Each row is followed by its class.
-1, -69, -65, -15, 21, -2, -27, -50, -21, 27, -5, 3, -68, 1, -4, 3, 31, 41, -35, -6, -42, -11, 0, -20, 47, 16, -8, 25, 12, 45, -42, -10 | z_8
-29, -15, -11, -1, 21, -21, -14, -11, -62, -86, 38, -68, -2, 35, 27, 6, -15, -18, 82, 9, 6, -11, 81, 76, -42, -22, 63, 18, 30, -29, 31, 80 | z_103
-39, 29, 12, -74, 6, -37, 44, -64, 16, 22, 45, 47, -26, -10, 1, -19, -17, 47, 30, 19, 91, -38, -51, -47, -42, 19, 31, 51, 3, -16, 4, -24 | z_103
-2, 22, 15, 41, -7, 44, 8, 53, 32, -14, -28, 56, -5, 33, 39, -1, 12, -53, -7, -34, -58, 5, 31, -6, -28, 17, -41, 1, -3, 35, 22, 4 | z_797
-17, 39, 21, -85, 3, -26, 31, -30, 10, -9, 56, 33, -9, 15, 37, -62, -23, 32, 55, 6, 34, -59, -20, -6, 11, -9, 64, 52, 14, -29, 5, -37 | z_797
19, -13, -10, 38, 14, -20, -47, -67, -84, -65, 12, -75, 57, -12, 32, -23, -20, 1, 76, 20, 24, -51, 67, 60, 22, -20, 68, -2, 19, -17, 3, 20 | z_450
-37, 18, -13, -20, -47, -25, 70, -6, 25, -32, 2, -17, -71, -34, -19, 44, -5, 3, -4, 4, 33, -22, -8, 8, 6, -47, 11, -10, 16, -51, 7, 74 | z_103
-81, -15, 1, -12, -43, -34, 24, 13, 48, -45, -23, 12, -88, -28, -33, 63, -7, -22, 4, -26, -11, -20, -9, -31, -55, -44, 17, -5, -1, -32, -25, 72 | z_450
15, -25, -6, 28, 13, -47, 34, -4, 19, -25, 6, -105, -38, 9, -3, 39, 41, -9, -7, -31, -98, 16, 24, 27, 12, 20, -3, 13, 5, 18, 33, 32 | z_883
18, -24, -26, -5, 50, 2, -15, -58, -22, 16, 12, 10, -13, 3, -20, -30, 15, 52, -26, 15, 5, -31, -1, 14, 39, -2, 37, -8, 16, 47, -14, -17 | z_45
-3, -31, 32, -5, -21, 9, -1, 22, -13, -21, 26, 41, 39, 19, 23, -18, -23, 4, 23, 9, 34, 9, -14, 24, -30, -37, 37, -6, -5, -13, 14, 63 | z_45
-57, -32, -24, -14, -55, -26, 25, 60, 39, 2, -14, 40, -92, -12, 19, 69, 10, -69, 3, -45, -64, 1, -6, -26, -12, -37, -8, 15, -2, -23, -17, 52 | z_883
27, -24, -25, 15, 16, -2, -1, -41, 11, -20, 7, 33, -43, -3, -32, -6, 15, -12, -24, -7, -11, -14, 2, -6, 57, -37, 35, -12, 20, 66, -30, 14 | z_101
12, 40, 9, -48, -14, -18, 31, -45, 0, 15, 40, 44, -23, -5, 46, -25, -24, 8, 51, 2, 19, -56, -29, -32, 14, -6, 27, 43, 8, -17, 26, -59 | z_797
-23, 41, 1, -16, -59, 18, 73, 47, 52, -38, 9, 46, -85, -3, -8, 61, 1, -21, -8, -13, 16, 4, -6, -1, -29, -43, 36, 3, 24, -26, -7, 83 | z_535
-83, -38, 27, 5, -16, -40, -48, -16, 29, -37, -21, -28, -47, 22, -49, 62, -14, 45, -22, -6, -9, 46, -9, -12, -68, -21, -11, -30, 6, -33, 22, 40 | z_267
8, -12, 23, -14, -24, 1, -4, 37, 22, -9, 13, 28, -7, 15, -7, 21, -16, 19, -1, -5, 43, 4, -26, -1, -41, -32, 23, 0, -21, -25, 9, 35 | z_408
-33, 26, 16, -70, -20, -57, 11, -63, 46, 5, 28, 34, -48, -5, 4, -11, -16, 28, 23, 5, 54, -47, -37, -47, -21, 7, 23, 29, -15, -16, 7, -42 | z_267
44, -14, 14, 20, -25, -23, 51, -14, 53, -34, 27, -57, -8, 1, -17, -7, 50, -7, 11, -2, -57, 34, 10, -1, 24, -4, -15, 24, 7, 9, 28, 67 | z_450
-54, -20, -21, -36, -39, -33, 44, 24, 31, -4, -4, 17, -71, -26, -8, 47, 16, -59, -3, -31, -32, -10, -1, -11, -4, -46, 14, 13, -4, -19, -15, 59 | z_883
-13, 3, -16, -19, 17, -29, 76, -21, 54, -66, 42, -90, -37, 32, -6, 36, 45, -27, 17, -13, -56, 27, 16, 10, 4, 33, 21, 28, 1, 16, 19, 66 | z_457
-3, -27, -38, -15, 31, -26, -3, -31, 12, 20, 13, 16, -50, 2, -5, 13, 24, -1, -27, -11, -36, -14, -11, -27, 34, 9, 10, 29, -9, 43, -40, -28 | z_457
-86, -26, 17, -25, -20, -19, -24, 6, 29, -20, -21, -23, -76, 26, -39, 81, -16, 19, -4, -14, -49, 26, 14, -15, -64, -30, -30, -11, 20, -22, 30, 30 | z_8
-40, -13, -35, -25, -56, -9, 72, -55, 41, -15, -4, 28, -52, -32, 2, 18, 20, 15, -7, 9, 4, -28, -19, -11, 38, -39, 16, -2, 24, 10, 18, 79 | z_45
-11, 5, 4, 40, 19, -9, -4, 65, 3, -15, 4, 29, -19, 37, 42, -16, 2, -12, 7, -20, -57, 1, 44, 31, -44, 10, -8, 30, 8, 24, 28, 33 | z_103
-13, -9, 49, -28, -17, 24, 2, 29, 16, -41, 9, 24, 2, 39, -3, 26, -19, -35, 18, -10, 28, 26, 7, 0, -81, -14, 6, -4, -24, -3, 18, 53 | z_8
-45, -5, -34, -25, -40, -28, 35, -1, 28, 13, -7, 45, -37, -27, -1, 42, 13, -7, -16, -8, -2, -36, -35, -25, -6, -17, 23, 8, 3, 0, -36, 53 | z_535
-55, -54, 0, -22, -32, -47, -20, -15, 48, -15, -30, -13, -37, 42, -72, 65, 22, 10, -21, -14, -47, 14, 2, -13, -78, -40, -23, -10, -5, 43, 12, 65 | z_533
6, 47, 16, 37, -3, -5, 15, 20, 11, -15, -44, 30, 28, 16, 23, -20, -12, -11, 10, -2, -12, -34, 27, 2, 8, 9, -20, -9, 17, 35, 19, -35 | z_533
-19, -21, 56, -8, -36, 4, -25, 54, -7, -21, -3, 66, 41, 31, 21, -5, -33, -52, 28, -9, 27, 21, 2, 12, -34, -59, 20, -17, -10, -13, 16, 55 | z_883
7, 30, 18, -60, 16, -11, 36, -57, 6, -20, 37, 0, -14, -5, 38, -10, -12, 9, 55, 13, 33, -25, -2, -14, 24, 16, 43, 43, 12, -17, 8, -47 | z_8
16, -24, 52, -11, 0, -2, -28, 30, -8, -11, 1, -5, 11, 33, 19, 11, -31, -8, 21, -28, 22, -8, -7, 22, -41, -17, 30, -15, -30, -9, -3, -6 | z_883
-28, -22, -19, -44, -31, -22, 44, 11, 41, -48, 8, -8, -48, -8, -18, 38, 14, -37, -5, -22, -8, -37, -23, 1, 18, -28, 39, -10, -9, -22, -40, 66 | z_357
-71, -43, 27, -18, -45, 2, -49, -11, 34, -24, -27, -7, -48, 42, -45, 64, -13, 20, -30, -18, 20, 7, 19, -6, -90, -23, -28, -10, -12, 12, -17, 42 | z_457
-6, -8, 27, 21, -10, -4, 1, 74, 41, -15, -7, 54, 34, 42, 22, -17, 11, -57, 2, -29, -78, 18, 4, -8, -25, 12, -34, 6, -5, 33, 21, 31 | z_357
-69, -1, -27, 2, -52, -16, 13, 45, 44, -14, -22, 67, -65, -14, -7, 46, 10, -16, -28, -16, -4, -16, 9, -20, -45, -24, 0, 23, 3, -6, -7, 72 | z_408
-1, -30, 58, -23, -20, 20, 4, -10, 28, -4, 8, 75, 15, 12, 13, 14, -3, -14, 1, 4, 37, 18, -34, -36, -35, -21, -10, 20, -23, 17, 19, 13 | z_8
-54, -67, 39, -19, -41, -17, -47, -15, 48, -17, -16, 29, -46, 44, -30, 11, -20, 33, 2, -30, 4, 6, -7, -29, -79, -9, -20, 7, 6, 42, -25, 25 | z_101
-51, -36, 54, -17, -35, -39, -39, 0, 41, -24, -7, -11, -40, 30, -52, 49, -7, 31, -23, -22, -33, -3, 8, 6, -86, -34, -14, 12, 6, 1, 20, 27 | z_357
0, 7, 16, -57, -2, -45, 4, -39, -7, 31, 15, 29, 21, -21, 24, -35, -30, 23, 49, 5, 72, -83, -21, -24, -31, 4, 20, 38, -25, -4, 13, -56 | z_408
-70, 0, -36, -15, -32, -35, 64, 2, 53, -19, -5, 40, -71, -45, -26, 41, 6, -51, -17, -32, -11, -19, -26, -47, -25, -9, 17, 9, -1, 13, -47, 59 | z_101
-47, -17, -14, -22, -29, -34, 54, -12, 29, -11, -14, 39, -61, -27, 20, 4, -1, 15, 4, -9, 5, -19, -14, -13, -6, -24, 4, 27, 10, -1, -2, 54 | z_103
-48, -46, 39, -14, -25, -10, -32, 48, 46, -39, -9, 4, -4, 46, -11, 30, -12, 26, -10, -30, -46, 23, -11, 26, -48, -43, 13, -16, -1, -15, 7, 57 | z_357
11, 14, 42, -43, 2, -27, -1, -28, 32, 0, 32, 46, -11, 2, 43, -39, -24, 24, 76, -6, 8, -20, -11, -25, -13, -14, 40, 54, 3, -11, 4, -55 | z_450
-52, -44, 13, -29, -26, -17, -32, 16, 42, -15, -13, -16, -74, 56, -15, 68, -4, 42, 7, -29, -21, 1, -14, -20, -84, 25, -6, 3, 11, 2, -36, 27 | z_535
20, -35, -21, -8, 24, -17, -19, -39, -20, 14, 26, -6, -28, 12, -49, -24, 19, 49, -43, 19, 2, -28, -3, 16, 28, -15, 27, -8, 15, 35, -16, 16 | z_45
15, -69, 50, -5, 11, -8, -24, 67, 4, -7, 8, 50, 16, 32, -7, -2, -6, -35, 10, -21, 13, 4, -15, -8, -79, -25, -4, 12, -46, 21, 12, 33 | z_408
-58, -35, 22, -13, -51, 5, -18, -29, 52, -27, -23, -16, -49, 19, -38, 38, -4, 59, 5, -13, 4, 17, 3, -10, -65, -39, -13, -7, 12, -13, 12, 59 | z_450
-4, -48, -26, -11, 20, -30, -40, -18, 10, 9, -3, 29, -45, 5, -31, -39, 31, 18, -46, 0, -7, 7, -2, -22, 43, 13, -2, 5, -2, 23, -60, -7 | z_267
13, -42, 54, -21, -13, -17, -26, 19, -2, -27, 6, 27, 40, 34, -28, 0, -31, 6, 10, 4, 81, -6, -41, -8, -64, -25, 29, -27, -41, 1, 4, 54 | z_408
29, -42, -44, -17, 17, 8, -20, -27, -14, 9, 9, -5, -85, 15, -24, 23, 21, 10, -27, -5, -22, -2, 2, -20, 43, 11, -2, 6, 9, 25, -43, -12 | z_8
14, -21, -1, -2, -14, -92, 69, -7, 48, -51, 30, -111, -63, 12, -55, 6, 38, -1, -26, -12, -58, 13, -22, -4, -4, 26, -11, -6, -22, 7, 37, 95 | z_267
-6, 23, 29, -40, -11, -33, 14, -33, -4, 16, 17, 31, -34, 0, 42, -13, -31, 1, 61, -13, 7, -34, 11, -14, -19, -14, 22, 48, 16, 1, 40, -58 | z_883
-62, -67, 14, -29, -4, -33, -43, 28, 29, -23, -29, -12, -11, 37, -33, 15, -6, 16, -12, -32, -60, 5, -4, 11, -41, -25, -7, -25, -2, 9, -15, 45 | z_357
-11, 15, 18, 45, 6, 30, -16, 65, 31, 0, -13, 82, 20, 54, 61, -27, 2, -34, -5, -24, -48, 24, 31, -13, -20, 43, -41, 31, -1, 55, 5, -16 | z_457
44, -19, -8, -24, 21, -2, -22, -43, 0, 7, 27, 27, -6, 2, -8, -12, 33, -24, -5, 11, -2, -12, -12, -25, 78, -2, 19, 10, 5, 5, -54, -42 | z_797
-6, 52, 26, 29, -8, 12, 22, 81, 34, -15, -13, 27, -19, 26, 19, -52, -8, -20, -10, -16, -6, 10, 23, -9, -9, 47, -52, -7, 4, -14, 13, -13 | z_267
34, -52, -17, 4, 21, 6, -56, -27, -31, 16, 6, 30, 6, 9, 8, -19, 23, -12, -13, 2, -20, -31, 1, -6, 70, -17, 3, 1, 1, 20, -45, -36 | z_797
-3, 47, 39, 46, -5, 24, 13, 86, 42, -24, -18, 65, -6, 43, 56, 4, 9, -56, 26, -22, -68, 1, 54, 12, -28, 17, -25, 22, 32, 34, 29, -1 | z_535
-6, -27, 20, 4, -27, -26, 5, 16, 34, -22, 24, 86, 6, 13, -8, -4, -15, -27, -6, -18, 3, 28, -40, -30, -50, -27, 38, 10, -19, 46, -15, 75 | z_101
-48, -28, 58, -19, -44, -22, -41, 21, 50, 5, -16, 18, -18, 45, -40, 69, -8, 19, -12, -15, -2, 9, -19, -22, -114, -13, -25, -9, -8, 7, -1, 35 | z_535
-32, 31, -10, 50, 42, -22, 10, 93, -6, -8, -28, 13, -1, 37, 27, -5, -17, -16, 14, -27, -89, -9, 13, -1, -31, 32, -20, -1, 17, 19, 22, -34 | z_533
12, -23, 41, -8, -16, -44, -8, 5, -12, -31, 19, -8, 1, 13, -56, -19, -17, -11, -20, 5, 48, 5, -14, 4, -58, -29, 12, -26, -39, -2, 18, 66 | z_267
5, -61, -51, -21, 26, -10, -27, -46, -35, 12, 27, 17, -41, 9, -47, -20, 37, 21, -43, 10, -17, 3, -22, -25, 56, -10, 20, 12, 22, 21, -55, 17 | z_797
15, -20, -31, -11, 21, 12, -2, -53, -69, -63, 19, -96, 29, 27, 43, -22, -17, 4, 77, -11, 23, -64, 46, 61, 2, 32, 50, 1, 10, -5, 5, 7 | z_357
-71, -35, 36, -21, -37, -31, -31, -12, 39, -18, -13, -11, -70, 47, -68, 80, -6, 64, -25, -6, -5, 10, -18, -18, -97, -22, -4, -9, 26, 7, 7, 56 | z_535
14, 35, 5, 12, -20, -22, 66, 16, 44, -52, 28, -62, -47, 32, -14, 32, 32, 6, 1, 0, -56, 1, 19, 29, 15, 4, 17, 6, 43, 6, 37, 72 | z_535
-37, 37, -24, 66, 21, -2, -4, 66, 0, -9, -6, 42, -15, 21, 9, -4, -10, -71, 11, -26, -91, 10, 47, -10, -20, 15, -32, -5, 38, 39, 22, 2 | z_101
-6, -17, 41, -4, -17, -6, -27, 23, 18, -10, -14, 55, -4, 15, 3, 34, -22, -16, -18, -10, 4, 7, -18, -18, -44, -15, 5, -10, -31, 12, -9, 18 | z_8
-64, -1, -16, -20, -19, -14, 28, 2, 29, -5, -14, 22, -54, -33, -31, 76, -9, -26, -45, -24, 10, -12, -9, -9, -59, -46, 20, -3, -35, -2, -21, 43 | z_457
-107, -1, -23, -9, -33, -64, 25, 20, 36, -28, -5, 17, -58, -8, 0, 69, -5, -41, -14, -25, -43, -33, -4, -23, -64, -9, 11, 25, -18, 5, -5, 70 | z_457
-22, 55, 16, -69, -20, -14, 27, -58, 46, -17, 51, 39, 0, 15, 45, -5, -9, -3, 57, 15, 45, -21, 8, -12, 6, -4, 51, 57, 7, -9, 8, -26 | z_457
8, -42, -11, -5, 31, -51, -9, 1, 24, -29, -13, -23, -56, 14, -10, -23, 13, 6, -14, -14, -39, -3, -16, -14, 65, 19, 7, -26, -5, 10, -41, -5 | z_267
-6, -18, 30, 33, -24, -5, -14, 64, 14, -30, 9, 39, 6, 14, 2, 9, -11, -26, 17, -14, -33, 42, -3, -1, -47, -46, 13, 1, -6, -19, 10, 72 | z_450
-70, -60, 11, 13, -40, -5, -39, 8, 44, -8, -35, 28, -42, 13, -42, 43, 5, 29, -17, -22, -45, 57, 0, -26, -80, -44, -30, -3, 7, 5, 2, 76 | z_450
